Here is a tiny trained network, its code and every weight. The questions are about switching its units off for an input and a class, where a switched-off unit gives its printed mean instead of its output.

import numpy as np


def w(rows, s, z=0):
    codes = np.array(rows[::2]) - 128.0
    scale = np.full(codes.shape[1], s)
    scale[-1] = z or s
    return codes * scale


def norm(h):
    return h / np.sqrt((h * h).mean(-1, keepdims=True) + 1e-5)


def f(y):
    return y / 2 * (1 + np.tanh(0.7978845608 * (y + 0.044715 * y**3)))


def log_softmax(a):
    a = a - a.max(-1, keepdims=True)
    return a - np.log(np.exp(a).sum(-1, keepdims=True))


def net(x, mask):
    res = np.array(x, float).reshape(1, 4) / 4 @ E
    u = 0
    for l in range(2):
        y = f(norm(res) @ A[l][:, :-1].T + A[l][:, -1])
        res = res + np.where(mask[u : u + 6], y, B[l][:, -1]) @ B[l][:, :-1]
        u += 6
    return log_softmax(norm(res)[-1] @ U[:, :-1].T + U[:, -1])


A, B = {}, {}
E = w([
[167,49,141,129,116,87,125],'x0',
[198,136,254,126,85,98,181],'x1',
[169,138,135,162,132,186,172],'x2',
[95,67,231,170,124,121,56],'x3',
],0.011)
A[0] = w([
[91,118,93,171,150,125,127,6],'0.n1',
[109,158,117,36,119,120,113,208],'0.n2',
[102,68,138,223,134,121,85,244],'0.n3',
[204,59,104,97,173,88,154,174],'0.n4',
[152,171,173,94,1,115,125,80],'0.n5',
[228,133,20,112,75,178,229,243],'0.n6',
],0.0088,0.0022)
B[0] = w([
[151,69,84,73,201,185,136,134],'0.n1',
[95,213,137,129,78,113,102,161],'0.n2',
[106,245,148,129,207,96,28,191],'0.n3',
[90,129,151,146,33,83,120,165],'0.n4',
[87,81,64,92,254,127,108,170],'0.n5',
[137,201,168,139,55,151,55,254],'0.n6',
],0.009)
A[1] = w([
[5,143,141,119,172,192,196,40],'1.n1',
[222,125,116,177,151,40,168,60],'1.n2',
[210,120,179,109,81,102,141,253],'1.n3',
[92,165,254,101,44,122,157,218],'1.n4',
[103,117,98,92,170,51,115,201],'1.n5',
[95,82,142,157,36,63,17,201],'1.n6',
],0.0091,0.0019)
B[1] = w([
[86,174,81,146,142,157,158,146],'1.n1',
[106,52,88,206,185,151,107,128],'1.n2',
[219,156,73,167,156,131,77,187],'1.n3',
[155,158,65,220,168,77,141,252],'1.n4',
[195,151,93,132,142,161,194,180],'1.n5',
[186,196,168,180,122,177,254,255],'1.n6',
],0.0093,0.0073)
U = w([
[146,187,153,190,100,35,5,250],'0',
[105,179,118,191,169,161,249,250],'1',
[185,199,122,114,184,113,163,250],'2',
[192,105,2,150,230,55,39,250],'3',
[93,137,156,97,139,70,134,6],'4',
[161,57,107,86,116,108,59,6],'5',
[119,80,138,95,126,95,112,6],'6',
[107,81,66,166,141,100,111,6],'7',
],0.0073,0.0023)

Each question gives the input, the list of numbers given to net, and the class t.
The units are the neurons (one row each of A and B). Each row of codes is followed by its name. A weight is (code - 128) times the scale printed after its matrix; where a second scale follows, it is the last column's (A, B and U).
mask holds one flag per neuron, layer by layer. A switched-off neuron (its flag False) gives its mean, the last column of its row in B, instead of its output. The means were averaged over made-up inputs and are rounded, as every weight is.
A unit's drop is (log p(t) with every unit on - log p(t) with that unit switched off) / (log p(t) with every unit on - log p(t) with every unit switched off).
The circuit of an input: a set's keep is (log p(t) with only the set's units on - log p(t) with every unit switched off) / (log p(t) with every unit on - log p(t) with every unit switched off). Starting from all 12 units, units are removed one at a time, each time the one whose removal leaves the highest keep (on an exact tie, the one counted first), for as long as the keep stays at least 0.8.
units of the circuit, in order: the units of the circuit, biggest drop first
most important unit: the unit with the biggest drop
top k neurons: the k neurons with the biggest drops, biggest first
drop of u: that unit's drop, to one decimal
input [6,0,-3,-7], class 0: most important unit -> 0.n6
input [5,8,3,-8], class 0: units of the circuit, in order -> 0.n6, 1.n6
input [4,-5,-8,5], class 2: top 2 neurons -> 1.n6, 1.n5
input [2,8,-6,7], class 3: units of the circuit, in order -> 1.n4, 1.n3
input [0,6,-2,0], class 3: units of the circuit, in order -> 1.n6, 0.n6, 0.n5
input [4,-7,-3,-8], class 0: units of the circuit, in order -> 0.n6, 0.n5
input [-7,1,-5,6], class 1: top 3 neurons -> 1.n6, 0.n6, 1.n3
input [7,-4,0,-4], class 1: units of the circuit, in order -> 1.n6, 0.n4
input [-7,5,-7,5], class 1: units of the circuit, in order -> 0.n6, 1.n6
input [5,0,-4,-3], class 1: top 2 neurons -> 1.n6, 0.n3
input [2,-6,-8,-1], class 2: units of the circuit, in order -> 1.n5, 1.n6
input [3,6,-1,5], class 3: units of the circuit, in order -> 1.n3, 1.n4
input [-3,8,6,3], class 3: top 2 neurons -> 1.n6, 1.n3
input [5,2,-6,2], class 2: units of the circuit, in order -> 1.n6
input [-2,1,-2,-5], class 0: top 2 neurons -> 0.n6, 1.n5
input [-1,7,-5,-3], class 3: units of the circuit, in order -> 1.n6, 0.n5
input [5,6,0,-2], class 3: units of the circuit, in order -> 1.n3, 0.n5
input [3,-6,-3,-7], class 0: top 2 neurons -> 0.n6, 0.n5
input [4,5,0,-7], class 0: top 2 neurons -> 0.n6, 1.n5
input [7,3,-3,3], class 1: units of the circuit, in order -> 1.n6
input [6,-3,-3,5], class 1: top 3 neurons -> 1.n6, 0.n6, 1.n5
input [4,1,2,2], class 1: top 3 neurons -> 1.n6, 0.n6, 0.n4
input [-3,5,1,-6], class 0: top 3 neurons -> 0.n6, 1.n6, 1.n5
input [6,8,-5,0], class 3: top 2 neurons -> 1.n3, 0.n6
input [-4,-3,6,-6], class 0: top 2 neurons -> 0.n6, 1.n6
input [2,2,-8,5], class 2: drop of 1.n6 -> 0.5
input [4,8,3,4], class 3: drop of 1.n2 -> 0.1
input [-3,3,-5,3], class 2: drop of 1.n5 -> 0.2
input [8,1,-1,7], class 1: drop of 1.n6 -> 1.0
